Rows, each followed by one of two labels for a hidden trait (new trait and labels in each part):
[ -3   2 -12 -10   3  -2 -12  10   9   0   3 -22   5  -4 -32  -4  13  17
   3 -13  -6 -11   6   6   0]
X
[ -6 -18 -18 -19  16  -7  19  18  14   2  14  30   9  -2 -20 -18   3  -9
 -52 -22  -6  12   9   0   2]
K
[ -3  -6 -12 -27   7  -2  -5  20   5   0   0 -20  -7  -4 -23  -9   8  -7
 -29 -16  -1   0   6  -2   0]
X
[ -7 -17 -17   0  18  -5  24  12  15   2  10  30  12  -1 -34 -13   3  -3
 -39 -24 -13  11   9   3   2]
K
[ -3   4 -12 -19   2  -2 -19  16   5   0   4 -40  -3  -5 -28  -2  14  11
  -3 -12  -1 -12  13  -2  -3]
X
[ -4 -12 -25 -24  20  -6  11  22  12   5  11  28   4  -2 -26 -18   4 -18
 -49 -25  -8  18  10   6   2]
X
[ -2   6 -11 -20   4  -1 -23  18   3  -3  -7 -31  -5  -6 -36  -5  14   7
  -9 -13  -2  -4   6   0   0]
X
[ -8 -38 -22  15  18  -5  25  11  22  -2  13  62  14   3 -29 -17  -3 -17
 -44 -31 -16  16  10   9   3]
K
[ -6 -20 -11  -2  26  -5  28  16  11   3   6  14   6   1 -23 -13  -1  -4
 -43 -25  -8  14   5   1   2]
K
[ -3 -16 -26 -36   9  -6  16  25   8  10   9  12  -3  -2 -18 -20   3 -22
 -53 -27  -7  18  10  -4   3]
K
[ -1  23  -2   8   7  10 -34   4  -5 -19 -30  18   3  -7 -80   3  24   4
   6 -20  -5   8  12  21   3]
X
[ -8 -14 -13  -1  16  -6  16  14  18  -1  15  24  17  -1 -28 -16   2  10
 -39 -22 -11   5   9   6   2]
K
[ -5 -22 -11  21  27  -1  21  14  13  -7  -5  32   6   1 -42 -10  -1 -16
 -30 -33 -14  21   7   4   4]
K
[   1   53   -8  -46   -1    6  -28   11    6    2    2 -100   -5  -12
  -29   36   34   50  100   20   13  -25   13   -6   -4]
X
[ -5  13   1 -30   8   1 -21   5  10   0   4  22  17  -5 -53  -5  19  20
  -4 -10  -9  -7  18  13  -1]
X
[ -5  -4  -4  -6   6  -3  -4  15   8   1   2 -25   4  -4 -24  -7   7  12
 -14 -14  -4 -11   9   0   0]
X
[-11  -9  -7   0   9  -5   7   2  20  -2  21  54  38  -2 -52 -13  10  24
 -25 -17 -15  -3  15  16   0]
X
[ -7 -27 -20  -5  44  -6  26  14  23  -1  10  72  18   1 -36 -18  -3 -14
 -51 -32 -18  19  15   7   4]
K
[ -8 -26 -18   5  33  -6  31  10  20   0  14  48  21   1 -35 -16   0  -2
 -47 -26 -16  11  11   9   2]
K
[ -5   5 -14 -23   2  -1 -21  13   5   4   6 -22   5  -4 -30  -4  13  15
   1  -9  -1 -13   7   1  -3]
X
[ -3   4 -19 -13   7  -4  17  19   8   1   0   5  -4  -3 -22 -14   5 -14
 -39 -25  -5  15   8  -2   3]
K
[ -6  20 -19 -40   5   0 -30  10   9   3  10 -22   7  -6 -51   2  22  19
  31  -6  -3 -11  14   7  -3]
X
[ -4  -5 -11  -8  18  -2   7  18  11   0   0  13   1  -3 -40 -12   7  -4
 -34 -22  -7  13   8   1  -1]
X
[ -3 -39 -16  46  36  -6  34  22  20   1   6   2  -7   2  -2 -14 -13 -20
 -52 -36  -8  18   1  -9   3]
K
[ -7 -14  -4 -13   9  -5  21  15  13   0  12  25  11  -2 -32 -14   4  -3
 -44 -22  -9  13  10   5   2]
K
[ -7 -11 -22 -16  12  -5  19  11  15   2  14  44  16  -2 -41 -16   4  -2
 -43 -20 -13  11  12   7   2]
X
[ -5  -8 -16 -15  12  -3  -6  15   9   3   6 -26   1  -4 -26 -10   7   6
 -29 -17  -5  -6   5   1   0]
X
[ -4  -3   1  36   7   3   6   5   6 -15 -15 -45   1  -4 -40   3   7  31
   3 -14  -4  -8   2   6   2]
X
[ -4  -1  -5  -1   3  -1  -6   9   7  -2  -4 -19   4  -4 -36  -5   8  17
 -12 -16  -6  -4   6   2   0]
X
[ -6 -23 -19 -34   8  -9  21  26  13  11  23  -1  -1  -1  -3 -20  -1 -11
 -54 -20  -6   6  10 -11  -2]
X
[ -2   1 -11   1  13   1 -14  16   3  -2 -10 -45 -11  -5 -28  -2  10   9
  -7 -14  -1  -4   3   0  -1]
X
[ -5   2 -19 -37   5  -3 -22  11  11   4   8  -3   7  -5 -28  -9  14   6
 -10 -12  -4  -6  13   2  -2]
X
[ -3   4 -11  -5  10   2  -9  10   6  -7  -9  13   6  -4 -53  -7  15   4
  -9 -19  -7   4  12  13   3]
X
[  0  14 -15 -14   5   1 -26  15   4   1  -2 -19  -3  -7 -45   0  17   2
  10 -10  -3  -6   8   5  -2]
X
[ -4   3 -13 -20   7  -1 -17  10   9  -2   4   0  10  -5 -45  -6  13  12
  -7 -14  -8  -8  15   8  -2]
X
[ -4 -27 -18   8  35  -5  26  26  15   0   4  10  -4   0 -16 -14  -7 -19
 -47 -30  -6  18   5  -2   3]
K
[ -4  -8 -20 -22  10  -5   1  20  10   5  10   4   3  -3 -24 -14   6 -10
 -34 -19  -6   4   7  -3   0]
X
[ -3 -17 -15 -19  12  -6  24  25   9   4   5 -18  -9  -2 -19 -15   0 -23
 -48 -24  -6  16   5  -7   1]
K
[ -3  21  11   9   1   8 -29   1   0 -13 -22 -70   2  -8 -59  14  20  43
  47  -5  -1 -19  -1   6  -1]
X
[ -5  -5 -11 -14  11  -4  -8  16  13   2   4   1   6  -1 -33  -7   9   3
 -25 -19  -7   1  10   0   0]
X
[ -1  23  -9 -19   4   2 -29  14   3   0  -6 -65  -6  -7 -33   4  22  25
  32  -2   1 -14  14   0  -2]
X
[ -4 -16 -19  -3   8  -6  21  20  10   2   7 -13  -7  -2 -17 -13   1  -6
 -41 -22  -4   8   4  -7   2]
K
[ -1  22  -3 -47   2   0 -28  19   4   6   2 -76  -6 -10 -21   4  18  18
  34  -1   4 -16   5  -7  -3]
X
[ -5 -10 -15 -14  15  -4  -3  14   9   3   9  11  10  -3 -27 -12  10   9
 -31 -18  -9   3  11   6   1]
X
[ -5 -12 -24 -42  15  -6  14  23  12   7  12  23  -2  -2 -23 -17   4 -16
 -48 -23  -5  18  12  -2   1]
X
[ -7 -12 -17  -7   7  -7   7   9  15   1  15  16  21  -2 -27 -14   4  13
 -33 -21 -11  -7  12   8  -1]
X
[ -5 -18 -23 -18  20  -7  23  20  15   5  17  25   8  -1 -17 -20   2 -13
 -47 -22 -10  13   9   0   2]
K
[ -5 -19 -20  -8  19  -6  22  20  17   3  15  35   7   0 -25 -19   4 -23
 -54 -29 -10  21  14   1   3]
K
[ -5   0 -14 -29   8  -3 -17  14   9   5   8  16   9  -4 -30 -10   9   0
 -22 -17  -6   2  15   4  -1]
X
[ -4  -4 -13  -7   9  -2   0  14   6  -3  -1 -11  -1  -3 -30  -8   8   0
 -29 -14  -4   4   6   2  -1]
X
[ -5 -16 -12  -2  10  -4  11  19  12  -3   4   6   6  -2 -33 -13   5   0
 -33 -22 -10  13   7   8   2]
X
[ -6 -21 -22 -13  26  -6  25  22  17   2  16  43  10  -1 -27 -20   2 -16
 -57 -31 -12  21  12   5   3]
K
[ -8 -10 -16 -12   4  -4   1  12  14   2  14   3  17  -3 -29 -11   8  17
 -28 -16 -10  -5  11   7  -1]
X
[-14   1 -14  14   9  -2 -13 -15  25  -6  23  85  62  -3 -84  -8  17  53
   4 -11 -21 -15  23  36  -1]
X
[ -3 -20 -28 -34  12  -8  21  26  12  10  14   4  -4  -1  -3 -19   0 -18
 -59 -23  -5  18   7  -7   1]
K
[ -7   0 -14 -23   4  -3 -16   9  11   2  11  29  20  -4 -39  -9  13  10
 -15 -14  -9  -5  16  12  -1]
X
[ -4  -8 -24 -29   3  -4   8  19   8   4   7  43   3  -3 -40 -19   9 -25
 -46 -26 -11  23  14   4   1]
X

[ 26 -16 -13   0   8   2   2   9  -4  -1   4  -1  -3  10   2  -3  -2 -17
   0   0   9 -18  -4  -3  -2   0  -1  -1  -4   6   2   4   6  -1  -2 -14
 -27  -1  11   2   6   0  -9  35  -7   3   4   0   3   8   1  -2 -28   3
  12  -6   1   2  -7  -2   8   6  -1  -2  -3 -14   2]
Z
[  5  -9  -9  16  -2   1   1   7   9  -1  -8  -4  -3   8   5  -3  -4  -1
  -5   0 -10  13  -2  -2  -2   0   2   1 -10   3   0   4   2  -3   1   1
  -5   0   4   3  -1  -5  -3  -9   0   2  -3   2  -5  -4   5   1  -9   0
   6   0  -1   2  -9  -4   4   3  -1  -7  -2  -2   0]
V
[-10 -10  10   0   9  -3  -9  10  18  -1 -14  -1   0  18   7   7  -5 -48
  -4   3  26  -6  -5  -3  -4  -1  13 -12   7   1  11   6 -19   5   4   1
  12   2   2  11  21  12  -1  -3   8  -8   4   1  18  -2  24  20 -11  -2
  -4  -8   3  -6   1  26  10   9   2  -2   5 -27   3]
V
[ 11  -3  -3   3  16  -4  -5   9   0  -1  12  -1   0   7   0  -8   2 -14
  -1  -1 -11  -4  -3  -1  -4   0  -4   8   6  -1  -3   9   0  -1  -1  -3
 -24   0   7   1  -2  -4  -4 -21  -8   5  11  -1   2   1   0   0 -12   0
   9   0   1   1   1   4  -2  -3  -1  -1  -3   0   2]
Z
[-12 -15   5  15   9   8   0   0   2   0 -14 -10  -2 -28  -2  -5  -1  -9
   7   6  15  31   4  -1  -4   3  10  12  -7 -21   0  12  -4   5   8   3
   4  -1  24  20 -11   5   9  -1   8  -3  -9 -15  -6  -1   2   0   6   2
  -6  -4  -4  -3   0   7   6   8  -2  -6   5   1  -9]
V
[ 57  25  -2  -9  -5  -6  15  -2 -10   1  11  -1  -3 -20   0  19  -3  28
   8  -4 -25 -16  -4   6   1   0  -1   3  -6  13   5 -13  10  10  -5  -8
 -80   1   9 -15   3  -2  -2 100   2   9  -3 -16   9   7 -13  -1 -10   4
   7  -8  -1   0 -17  -7  -3  -6   2  23  -3  -9  -7]
Z
[ 37  10   0  -6  -7   2   5  11 -13   1   4   4  -3 -14  -3   2   8  17
   5  -1  13 -12  -3   3   0   2  -8   5  -8  21   0  -5  10   2  -2   4
 -46  -1  10  -4  -4   1   2  65  -7   9   1   2   1   9 -18  -2 -12   4
   4   7  -5   1  -9   6  -1  -7   0  12  -4   4   4]
V
[ -1 -10   6   7   8  -3  -6   3  11   0  -2  -4  -1   6   5 -10  -5 -35
  -3   3  -2 -11  -2  -1  -2   3   6   2   3 -11   2   7   1   3   1   6
  15   0   7   2   8   3  -1 -37  -1   3   3  -5   6   6  17  10  -7  -1
   2  -8   0  -1   0  13   4   5  -1  -3   2  -5  -6]
V
[ 54  16   1  -8  -3  -6  15   7 -11  -1  10  -3  -4  -7  -3  23   0   9
   7  -4 -14 -12  -8   3  -1   0  -2   1 -13  16   6 -14  12   7  -3 -10
 -80   1  16 -13  11   3  -7 100   0   4   4 -14   8   3  -9   5 -11   5
   7 -10  -4  -3 -21  -7  -2   4   2  24  -3 -11  -6]
Z
[-10  -5   2  17 -34  -3  13   5   4  -1  -4  11   0  23   6   6  -8   7
  -1   0  -8 -22   3   0   3  -8   6 -11 -11  -1  -4  -5  -6  -3  -6   5
 -13  -1   6   9  -1  -6   6   3   5   2 -21  -2  -7   0 -12  -1  -4  -5
  -2  -9  -6  -4  -5 -20   4  15   2  20  -6 -12  -6]
V
[  8   6   5   7  -8  -2  -3   6  15   0 -10   1   2   4   6  -8  -8 -15
 -10  -2   0 -12  -3   2   1   0   3  -1  -1   5   2   4  -7  -2  -1   9
  32   1 -12   1   3  -3  -3 -39  -5   1  -4   5   7   4  14  12   7  -2
  -2   2   2  -2  -4  -1   1  -3   0   3   2   1   1]
V
[ -1  -4   1  12 -15   1   3   4  13   0 -20  -8   0  -5   6  -9  -9 -11
  -5   1  -4  -2  -2   0  -1   2   4   7  -6  -7   0   6  -7  -4   3  -5
  20   0   5   7   0   0   0 -20  -1   2  -4   0  -4   2  11  11  -5  -1
   0   0   3  -5  -4  -4  12   4   0  -2  -1   5  -4]
V
[  4  -7 -15 -12  11  13   5 -14  -9   0   1   0   1 -10   4   3  -1   2
   7  -1   5  -7  -2  -2   3  -2  -2  -9   0  -7   4 -10  -2   1  -2 -27
 -14  -2  -5   2   5   1  -9  75  -1   0  -4   0   5   6   0  -9 -19   0
   2  -8   4   5   4 -11   5  -3   1  -2   4  -2   1]
Z
[ -9 -16  14   3  21 -11  -2   2  20  -1 -18  -2   0  20  14   4  -4 -40
  -5   3  21 -15  -4  -2  -3   0  11  -6   5 -18   6   1 -23   3   1   0
   3   0   1  10  22  10  -2   1   7  -5  11   2  14  -8  22  20 -13  -1
   1  -9   0  -6   0  28   5  11   0   0   3 -16  -4]
V
[ -6   4   5   2  -8   1   1   8   4   0  -5   3   1   0   3  -8   2   2
  -3   0  -4 -10   1   0   3  -1   0  -6  -2  -2   0  -3   2  -4  -2  -6
  37   1 -20  -2  -1   0  -5  -2  -3   2 -11  -5  -3   7   7   0   5  -4
  -2  -1   4  -2  -2 -17   2   6   0  -1   1  -2   6]
Z
[  6   1   4  14  12  -4   1   4   5   1 -10   1  -1 -25   0  -5   0  22
   2   2   0  19   7   5  -1   4  10  16  -5  -5  -2  11   3   7   2  26
   3  -2   8  11 -16 -11  14 -25   1  10 -14  -3  -9  -1  -6  -1   6   3
   0   8  -1   1   2   8  -2 -10  -2  -5   1   6  -6]
V
[ -6  -7  -3  -2  19 -12  -3  -9  -2   0  -1  -4   3  -2 -14   2  -1 -11
   4  -2 -33  -2   1   1  -3  -1 -12   4  13  -9  -1   8 -23   2   3  -6
  17   2   2  -9   9   5   7 -79  -7   1  26   4  -2  -9  -1  -3 -11   0
   2  -2  -2   2  14  12  -8   2   4  11   5   2  -1]
Z
[-20 -10  12  -3   6   3   3   4   3  -1  -4   0   0   3   3   4  10 -16
  -4   2   2  -8  -1  -5   2  -2   1 -15  -3 -12   2  -8   0  -5   0 -21
  51   2 -22  -3  10  10  -9  50   3  -8  -7  -9  -4   4  15   1   2  -4
  -4 -12   2  -5  -1 -21   5  20   0  -3   0 -13   7]
Z
[ -2  -3  -4  -5   7   5  -1 -11  -1   0  12   3   0  -4  -7   0  11  -8
   2   2   6 -16   2   0   6   0   5  -1   2  12   4  -7  16   4  -5 -13
  14   0 -20  -5  15  -1  -5  40  -5   5   4   0   4  13   5   0   0  -2
   4  -1   9   2   7 -16   1   6   0  -4   1   1   4]
Z
[ 20  -2 -10   8   5  -5   3   1   2  -1   1   2  -2   6   5  -3   3  11
  -4  -2  -2   6  -2  -1  -2   1  -5   5  -4  10  -2   5   7  -1   0   9
 -12   0   2  -5  -2  -6  -1 -14  -5   5   2   8  -4  -6  -2   1  -7   3
   9   5  -3   3  -5   8  -4  -5  -2  -3  -6  -3   2]
V
[ 26 -12 -13  -3 -37  -2  12  11  -4  -2   1   6  -6   4   3   1 -24   7
  -4   0 -21 -42   2   3   5  -3   9   3  -9   7   3   1   6   2  -9   4
 -24   0   7  -7   3  -1  -1  20   3  -1  -7  19   8   9  -7  -8 -17   4
  11   3  -3   1  -4 -10   7  11   0   3  -5 -15  -7]
V
[ -9   4  17  -3   0  -2   0   5   3   1  -1   6   0 -15  -1  -8  13  10
   0   3  -5 -17   6   1   6   1   5  -6   6  -4  -1  -4  11   1  -4  -4
  54   1 -30  -7   1   1   3  24  -1   5 -12 -10  -6  15   5  -5   4  -3
  -3  -3   5  -2   2 -16   3   5   0  -2   0  -5   9]
Z
[ 28   9 -10 -13  -8   7  12  -3 -13   0   5   0  -2 -21   4  10 -11  19
   7  -2 -18 -12  -3   2   2  -1  -2  -2  -5  -1   4 -11   2   4  -4 -18
 -49  -1   7  -9   0   3  -6  84   4   1  -5  -4  11   5 -10  -8 -16   3
   4  -6  -1   4  -6  -6   1  -2   1  10   2  -8  -4]
Z
[  5  11 -12  -6  19 -10   7   0  -1   1   5   3   0  -5   0  -6  -2  15
   4  -2 -18  18   0   0  -3   4 -14  20   7  -7  -6   6   1  10   1  10
  -1  -1   7  -9  -5 -10   8 -49  -2   2   1  10  -6  -8  -3  -1  12   2
   4   3  -4   1   9  16 -11 -10  -1   2  -6   4  -4]
V
[ 20  -2 -10   1  -5   3   2   3  -3  -1   0   1  -1   1   4  -3  -2  10
   0  -2  -3  -6  -3  -1  -1  -2  -3  -2  -5   7   0  -2   4  -4  -3  -8
 -29  -1   0  -1  -3  -2  -8  29  -5   2   0   2   1  -1  -3  -8 -14   1
   8   2  -1   4  -6  -5   1  -3  -1  -2  -1  -4   5]
V
[ 10   2  -7   7   8  -3   3  -4   2   1  -3   3  -3  -9   2  -2   0  32
   1   0   4  20   7   2  -2   4   6  14  -6   7  -1   9  10   7   1  30
  11   0   6   3 -13 -12  10 -37   0  10 -10   8 -10  -5  -8   0   4   4
   2   7   0   5   2  15  -5 -11  -3  -6  -5  -4  -4]
V
[  8   1 -10  -1  27 -16   8  -3   3   0   2  -1   3  -2  -9  -2  -2   0
   1  -4 -37   1   0   4  -1  -2 -15  11  12 -10  -6   8 -25   2   1  -2
   9   1  -9  -7   0  -4   7 -72 -10   7  20  12  -1 -10  -6   3 -12   1
   6   4  -4   1  14  10 -12  -3   3  18   2  11   0]
Z
